Table B holds the same points as the rows below and some others, measured another way and shuffled. Each row below is followed by which row of B it is.
B:
1: [-86, 68, -180, -3, -24, -17, 265, -270, 310, 100, 292, 332, 332, -38, 121, -97, 37, 53, 151, 37, 103, 39, -24]
2: [-24, -144, -38, -169, 77, -106, 8, 53, 166, 100, -188, -36, 121, 30, -34, 116, 209, -32, 163, 21, -290, 134, 67]
3: [-147, -24, -94, -57, 26, -87, -84, 41, 35, -61, -117, 10, 94, 35, -2, -43, -55, -19, -6, -15, 61, -12, 29]
4: [158, 57, -70, 76, -21, 271, -202, 150, -330, 100, -178, -466, -226, 22, 29, 0, -376, -46, -154, -174, 122, -206, 195]
5: [-5, -274, -186, 316, -236, 43, 33, 53, -155, -383, -203, 126, -65, -133, -239, -127, -233, -61, -443, -353, -34, -163, -221]
6: [-314, -113, -95, -2, 26, -302, 12, 15, 7, -198, -217, 250, 295, -61, -30, -105, 146, -236, -187, -58, -154, 51, -147]
7: [130, 80, -128, -19, -116, 300, 276, -160, 263, 286, 277, 63, 53, -122, 120, 80, -1, 202, 162, -20, -44, 71, 161]
8: [-205, 20, -7, -257, -68, -11, 209, -4, 314, 71, -48, 114, 225, -196, 77, 127, 269, 110, 9, 85, -234, 271, -33]
9: [97, 141, -104, 62, -22, -34, 296, -175, 333, 244, 354, 529, 366, -65, 266, -110, 168, 22, 264, 29, -7, 99, 264]
10: [-123, 142, -77, -257, 203, 13, -181, 23, -61, 358, -90, -333, 55, 125, 154, 103, 6, -121, 269, 152, -13, 9, 307]
11: [-536, 247, -60, -371, -79, 1, 454, -310, 488, 50, 230, 214, 523, -314, 219, 29, 240, 162, -120, 214, 20, 319, -369]
12: [447, -84, -99, 238, -41, 108, -225, 185, -137, 3, -78, -68, -194, 185, -26, -114, -372, 57, 129, -216, 231, -251, 374]
13: [-274, 91, 31, -184, 400, -222, -391, 150, -263, 175, -340, -415, 83, 234, 136, -24, 17, -346, 54, 67, -102, -51, 179]
14: [-298, 124, 108, -25, -66, 34, -100, 237, -176, -300, -325, -205, 15, -200, 74, -103, -187, -3, -612, -166, 68, 15, -211]
15: [106, 82, -34, -21, -100, 117, 68, 63, 58, 71, -10, 6, 71, -101, 116, -11, -82, 76, -34, -60, 53, 22, 143]
16: [-177, 28, -95, -22, 73, -150, -20, -41, 62, -40, -31, 124, 226, 39, 72, -118, -17, -90, -7, -4, 77, -15, -9]
17: [281, 146, 30, -95, -193, 276, 77, 190, 169, 215, 39, 1, -69, -156, 178, 112, -41, 280, 126, -16, 22, 120, 416]
18: [7, -113, 47, 105, -67, 10, -8, 181, -226, -234, -382, -201, 29, -158, -50, -70, -113, -149, -520, -284, -176, -42, -232]
19: [499, -268, 33, 150, -89, -125, 96, 123, 15, -269, -306, 1, 197, 3, -100, -151, -145, -42, -203, -301, -15, -91, -228]
20: [-6, 201, -34, -186, -91, 111, 338, -145, 274, 232, 177, 106, 342, -218, 250, 33, 117, 84, 38, 82, -9, 175, 16]
21: [-359, -290, -179, 35, 356, -347, -237, -59, -92, 8, -252, -22, 96, 275, -165, -31, 187, -391, 125, -52, -378, -66, -25]
22: [289, -106, 73, -33, -102, 188, -156, 308, -239, -128, -459, -561, -194, -55, -92, 56, -307, 51, -319, -236, -2, -95, -55]
23: [-100, -4, -196, -55, -120, -175, 520, -377, 578, 16, 367, 700, 608, -150, 114, -108, 264, 80, 192, 87, 17, 186, -180]
24: [95, -151, -135, 149, -50, 22, 138, -124, 175, -132, 60, 137, 108, 27, -81, -118, -131, 89, -49, -177, 56, -76, -169]
25: [47, 197, -16, -242, -236, 344, -93, 222, 69, 53, -81, -303, -194, -137, 84, 135, -292, 383, -16, 48, 317, 43, 252]
26: [-50, -23, -158, -75, -73, 4, 311, -214, 321, 126, 173, 263, 302, -113, 60, 20, 158, 45, 132, 31, -103, 122, -41]
27: [91, 55, 8, -26, -59, 79, -13, 125, 5, -6, -117, -93, 38, -61, 83, -29, -125, 65, -101, -89, 67, -1, 83]
28: [-76, -94, -36, 29, 287, -78, -334, 119, -303, 50, -331, -439, -87, 231, -40, -41, -138, -271, -58, -131, -124, -166, 62]
29: [-41, 31, -27, -79, 41, 15, -114, 96, 24, 10, -121, -136, 10, 48, 44, -14, -110, 53, 7, -24, 79, -12, 96]
30: [-28, 25, -114, -35, 14, -65, 275, -228, 361, 89, 226, 314, 357, -23, 119, -81, 114, 60, 158, 26, 9, 89, -56]
31: [-171, 3, -42, -38, 59, -3, -427, 313, -395, -88, -437, -411, -202, 69, -39, -5, -258, -160, -213, -96, 69, -146, 181]
32: [137, 129, -97, -47, -138, 81, 336, -159, 413, 170, 320, 385, 305, -124, 203, -39, 72, 206, 216, 46, 105, 126, 142]
33: [130, 81, -18, -12, -103, 137, 16, 98, 8, 8, -58, -89, 28, -79, 94, -34, -184, 102, -95, -91, 141, -28, 97]
34: [346, -99, -166, -74, -23, 219, 119, -129, 217, 302, 118, -164, -10, 91, -24, 127, -76, 165, 385, -9, -12, -28, 178]
35: [11, -119, -112, -42, 1, -130, 99, -42, 151, 31, -65, 166, 230, -8, -4, -8, 125, -75, 104, -22, -139, 57, 19]
36: [-12, -36, -153, -25, -41, -53, 183, -138, 134, 71, 45, 163, 275, -62, 46, -35, 57, -78, 55, -16, -41, 24, -26]
37: [22, 28, -58, -110, -45, 45, 17, 67, 59, 119, -85, -38, 77, -61, 72, 57, 17, 14, 60, 4, -49, 59, 170]
38: [111, 127, -75, -64, -169, 126, 348, -116, 410, 194, 292, 377, 254, -184, 199, 16, 127, 221, 184, 42, 3, 176, 180]
39: [-101, 41, -61, -125, -25, 39, -130, 93, 27, -65, -134, -163, -8, 24, 6, -8, -189, 113, -32, -1, 196, -29, 38]
40: [-324, 0, -234, 95, 10, -294, 285, -281, 282, 25, 262, 749, 512, -79, 124, -173, 297, -201, 115, 40, -115, 98, 14]
41: [47, -371, -169, 221, 160, -238, -254, 72, -301, -183, -393, -140, -8, 228, -249, -118, -128, -368, -98, -259, -174, -246, -84]
42: [-167, -95, -233, 144, 104, -359, 296, -306, 209, 122, 204, 688, 565, -11, 109, -168, 372, -369, 185, -6, -281, 65, 26]
43: [29, 57, 76, 80, 48, 188, -258, 263, -225, -66, -244, -394, -253, 34, 38, -50, -306, 60, -281, -212, 57, -117, 105]
44: [239, 116, -30, 24, 9, 230, 176, -114, 213, 221, 226, -45, 79, 5, 170, -36, -116, 185, 121, -70, 86, -7, 104]
45: [-100, -42, -142, -53, -12, 50, -90, 28, -81, 34, -142, -173, -17, 4, -40, 37, -111, -55, -24, -41, -1, -57, 60]
46: [63, -15, -121, -5, -48, 108, 80, -46, 61, 109, 15, -33, 60, -37, 27, 18, -58, 22, 43, -59, -19, -16, 79]
47: [40, -176, -107, 77, 65, -257, 517, -351, 482, 68, 225, 604, 600, -67, 67, -114, 420, -124, 142, -62, -373, 179, -245]
48: [-52, 18, -66, -87, -72, -48, 160, -25, 166, 35, -17, 174, 251, -126, 87, -7, 105, -7, -8, 3, -66, 108, 14]
49: [37, -150, -135, 46, 3, -16, -10, -5, -34, 3, -136, -54, 51, 27, -76, -9, -48, -100, -10, -115, -105, -61, 3]
50: [178, -125, -129, 4, -43, 88, 24, 1, 51, 97, -66, -84, -2, 26, -54, 51, -66, 24, 115, -87, -69, -39, 106]
51: [104, -152, -127, 92, -44, 5, 106, -58, 67, -25, -48, 60, 105, -13, -62, -38, -35, -37, -28, -147, -95, -41, -59]
52: [167, -101, -24, -31, -54, 11, -82, 194, 78, 11, -175, 0, -48, 18, -25, 51, -11, 89, 103, -75, -76, 34, 232]
53: [-187, 161, 23, -216, -57, -20, 259, -53, 306, 80, 58, 183, 345, -215, 209, 18, 204, 86, -50, 86, -79, 242, -48]
54: [132, 183, 164, -272, -80, 61, -99, 331, -167, 6, -415, -438, 95, -168, 185, 49, -147, -6, -267, -16, 101, 67, 69]
55: [-47, 23, -92, -112, 64, 7, -48, -24, 89, 85, -29, -110, 83, 77, 42, -1, -81, 38, 124, 28, 91, -17, 69]
56: [-82, 32, -71, -47, -42, -90, 104, -35, 166, -58, 5, 197, 256, -60, 81, -88, 8, 20, -26, -11, 80, 48, -34]
57: [529, -114, -159, 152, -280, 270, -24, 156, -99, 26, -87, -96, -187, -36, -79, 20, -352, 138, 54, -206, 180, -175, 302]
58: [-195, 142, -20, -260, 320, -66, -240, 30, -183, 304, -210, -492, 108, 163, 160, 52, -14, -255, 123, 117, -49, -30, 151]
59: [60, 10, -66, -25, -47, 120, 50, 20, 67, 93, -18, -56, 25, -49, 50, 25, -52, 61, 11, -61, -30, 14, 104]
60: [32, 1, -220, 59, -17, 50, 272, -260, 251, 273, 303, 324, 239, -32, 104, -12, 131, -25, 269, 7, -110, 36, 162]
61: [249, 69, -89, -75, -187, 254, 123, 39, 201, 219, 112, 34, -21, -103, 99, 103, -63, 244, 209, 2, 63, 64, 327]
62: [-156, -73, 20, 4, 107, -257, -278, 244, -283, -246, -470, -167, 98, 56, -22, -135, -113, -273, -308, -134, -6, -93, -71]
63: [-219, 301, 0, -405, 43, 36, -193, 188, -44, 286, -160, -279, 74, -51, 250, 143, 9, -6, 156, 241, 116, 122, 397]
64: [-195, 86, -43, -99, -18, -80, 73, -13, 97, -45, -50, 95, 252, -97, 111, -67, 17, -27, -115, 10, 49, 68, -60]
65: [493, -353, -82, 216, -156, 9, -196, 302, -260, -229, -451, -185, -187, 65, -247, -34, -295, -73, -137, -338, -26, -218, 96]
66: [10, 237, 30, -79, -125, 267, -215, 296, -166, 48, -151, -297, -211, -98, 154, 26, -307, 162, -158, -48, 246, -42, 336]
67: [-274, 62, -48, -67, 5, -152, -365, 283, -282, -218, -380, -143, -10, 27, 10, -101, -227, -141, -230, -31, 229, -105, 119]
68: [17, -79, -142, -12, -98, -246, 432, -246, 498, -23, 219, 681, 567, -115, 85, -114, 288, 16, 175, 29, -74, 175, -112]
69: [144, -20, 139, -21, -66, 34, 25, 188, -85, -250, -351, -301, 100, -130, 24, -89, -205, 24, -469, -227, 38, -14, -301]
70: [305, 72, -31, 51, 4, 199, 153, -78, 202, 207, 194, -16, 68, 28, 146, -42, -114, 171, 151, -88, 70, -19, 142]
71: [63, -192, -139, -74, -64, -298, 251, -106, 215, -51, -111, 347, 479, -76, -26, -41, 233, -180, 86, -4, -165, 102, -132]
72: [267, -346, -204, 296, 195, -193, -378, 127, -352, -23, -313, -128, -126, 367, -206, -125, -208, -360, 161, -248, -82, -337, 251]

[342, 189, 659, -267, -133, -272, -118, -44, 216, 295, -124, 255, 21, 509, -86, 393, -312, -122, -646, -23, 196, -99, 432, 95, -495, -120] : 26
[-218, 27, -89, 113, -90, 144, 2, 334, -210, -169, 7, -281, 214, -323, -71, -151, 306, -81, 561, 152, 79, 32, -264, -107, 457, 123] : 10
[106, 96, 289, -238, -209, -157, 44, -36, -56, 230, -178, 274, -162, 116, -67, -72, 50, -160, -82, 47, 183, 128, -57, -121, -96, -112] : 49
[-18, 151, -174, 55, -42, 82, -158, 26, -97, -67, 57, 210, 77, -228, -111, -106, 182, 40, 88, 230, 31, -41, -101, -107, 138, -105] : 48
[151, -50, 355, 17, -144, -57, -13, 57, 55, 3, -139, 58, 102, 76, -10, 146, 37, 88, -228, -15, 77, -156, 56, 11, 18, -146] : 72
[-22, 63, -334, 142, 148, 140, -302, -60, -10, -185, 87, 159, 89, -289, -35, 52, 52, 96, 18, 232, 14, -199, -132, 35, 167, -45] : 59
[-33, 99, -187, 39, 21, 18, -164, -128, -136, 71, 78, 334, -123, -94, 0, -63, 0, -63, 10, 198, 15, -98, 57, -152, -8, 22] : 14
[87, -70, 163, -103, -164, -234, 7, -64, -80, 26, -121, 256, -118, 15, 67, -86, 150, 79, -277, -85, 26, -68, -16, -200, 30, -101] : 43
[155, 22, 29, -38, 107, -78, -236, -333, 52, 192, -20, 479, -219, 134, 70, 234, -330, -35, -434, 87, 59, -239, 255, 10, -293, -39] : 64
[108, 60, 200, -55, -157, -102, -31, -48, -45, 113, -64, 266, -124, 160, -2, -60, 127, -76, -130, 122, 91, -49, 17, -106, -61, -94] : 40
[21, 244, -139, 14, 0, 88, -217, -20, -107, 57, 111, 332, 26, -89, -150, -49, 89, -51, 15, 329, 86, -79, 112, -84, -39, -84] : 62
[21, -30, -147, -13, 118, 54, -229, 12, -111, -109, -30, 198, 79, -274, -70, 58, 117, 142, -112, 151, 149, -250, 55, 22, 150, -100] : 23
[-109, 174, -99, 84, 14, 200, -89, -58, -129, 212, 49, 176, -53, -124, -73, 43, -223, -243, 332, 255, 59, 28, 48, -85, -21, 107] : 5
[55, 28, 180, 135, -209, -147, -66, 303, 51, -349, 38, -206, 429, -124, -26, 32, 310, 292, -206, -108, -136, -144, -56, -133, 266, -95] : 17
[12, 136, 183, -212, -40, -138, -90, 50, -129, 214, -35, 169, -82, 130, -62, 58, -70, -232, -40, 100, 209, -14, 227, -86, -131, 109] : 67
[116, -61, 410, -254, -136, -342, 5, -10, 73, 106, -213, 17, -101, 213, 100, 154, -128, -114, -307, -221, 126, 16, -37, -45, -90, 63] : 21
[283, 66, 375, -290, -98, -277, -118, -159, 119, 189, -182, 389, -162, 296, -25, 149, -80, -47, -554, -2, 203, -67, 114, 31, -298, -185] : 31
[-383, -94, -216, 130, -86, 17, 99, 207, -290, -109, 14, -340, -8, -348, 146, -216, 119, -207, 706, -55, -73, 129, -376, -296, 499, 396] : 61
[-129, -28, -89, 149, -58, 185, -40, 277, -169, -216, -25, -176, 226, -346, -81, -112, 355, 56, 399, 183, 97, -85, -240, -34, 450, -22] : 36
[-133, -41, -298, 82, 132, 36, -207, -56, -39, -143, 24, -23, -65, -212, 112, 18, -20, -90, 209, 95, 23, -84, -303, -5, 239, 186] : 65
[157, 198, 62, -257, -2, -163, -199, -267, -19, 302, -35, 568, -339, 256, -39, 2, -104, -233, -289, 222, 203, -12, 132, -54, -339, -60] : 33
[99, 152, 23, 101, -176, 70, -85, 15, -8, -59, 13, 252, 77, -69, -113, -128, 278, 84, -21, 242, 3, -35, -140, -90, 87, -251] : 18
[103, 123, 212, -16, -11, -102, -181, 48, 26, 58, 47, 114, 138, 133, -39, 245, -153, -10, -299, 48, 49, -198, 351, -20, -159, 32] : 68
[17, 185, 230, 73, -141, 28, -32, 108, -113, 172, 74, 136, 142, 61, -106, 94, -91, -72, -16, 133, 5, -92, 382, -164, -112, 12] : 69
[-134, 192, -397, -122, 213, -137, -363, -162, 26, -13, 138, 93, -186, -31, 99, 70, -247, -321, 102, 118, 41, 49, -228, -27, -32, 360] : 2
[-91, -117, -49, 38, 117, -88, -139, -125, -78, 63, 5, 48, -238, 111, 228, 120, -189, -219, 40, 22, 54, -188, 27, -38, 22, 313] : 44
[25, 106, -200, -42, 20, -14, -231, -13, -18, -142, 12, 186, 10, -167, -63, -82, 215, 29, -19, 196, 94, -49, -243, -15, 142, -92] : 37
[-28, -33, 192, -213, 52, -310, -67, -249, -49, 369, -68, 198, -392, 319, 233, 228, -538, -386, -184, -153, 80, -33, 246, -133, -315, 385] : 29
[389, 82, 571, -36, -128, -66, -150, 54, 227, 27, -124, 211, 252, 271, -148, 354, -12, 199, -653, 78, 159, -294, 342, 187, -239, -368] : 58
[55, 105, -164, 60, 73, 161, -243, -56, 1, -64, 6, 240, 62, -206, -113, 51, 59, 51, -3, 277, 112, -140, -97, 75, 81, -158] : 57
[110, -28, 547, -335, -236, -335, 93, 279, -93, 62, -248, -50, 211, -26, -108, 110, 81, 96, -333, -272, 192, -1, 224, -144, 22, -88] : 25
[400, 193, 504, -180, -1, -279, -295, -161, 285, 198, -13, 379, 18, 547, -34, 473, -347, -18, -881, 32, 130, -285, 542, 152, -571, -127] : 27
[48, 99, -75, 56, -67, 115, -129, 4, -41, -67, -20, 211, 26, -141, -101, -103, 249, 27, 81, 270, 97, -54, -199, -14, 146, -187] : 60
[22, -25, 7, 50, -31, -6, -57, -217, -23, 136, -66, 278, -178, -36, 86, 61, -195, -60, -63, 34, -16, -62, -37, -103, -48, -2] : 71
[184, 44, 180, -146, -36, -23, -125, -55, -72, 124, -128, 415, -21, -25, -141, 63, 77, 91, -324, 157, 224, -177, 217, 3, -102, -270] : 1
[90, 76, 479, -280, -272, -185, 148, 45, -90, 324, -237, 178, -118, 152, -81, -18, -33, -204, -49, -42, 207, 167, 58, -152, -127, -70] : 45
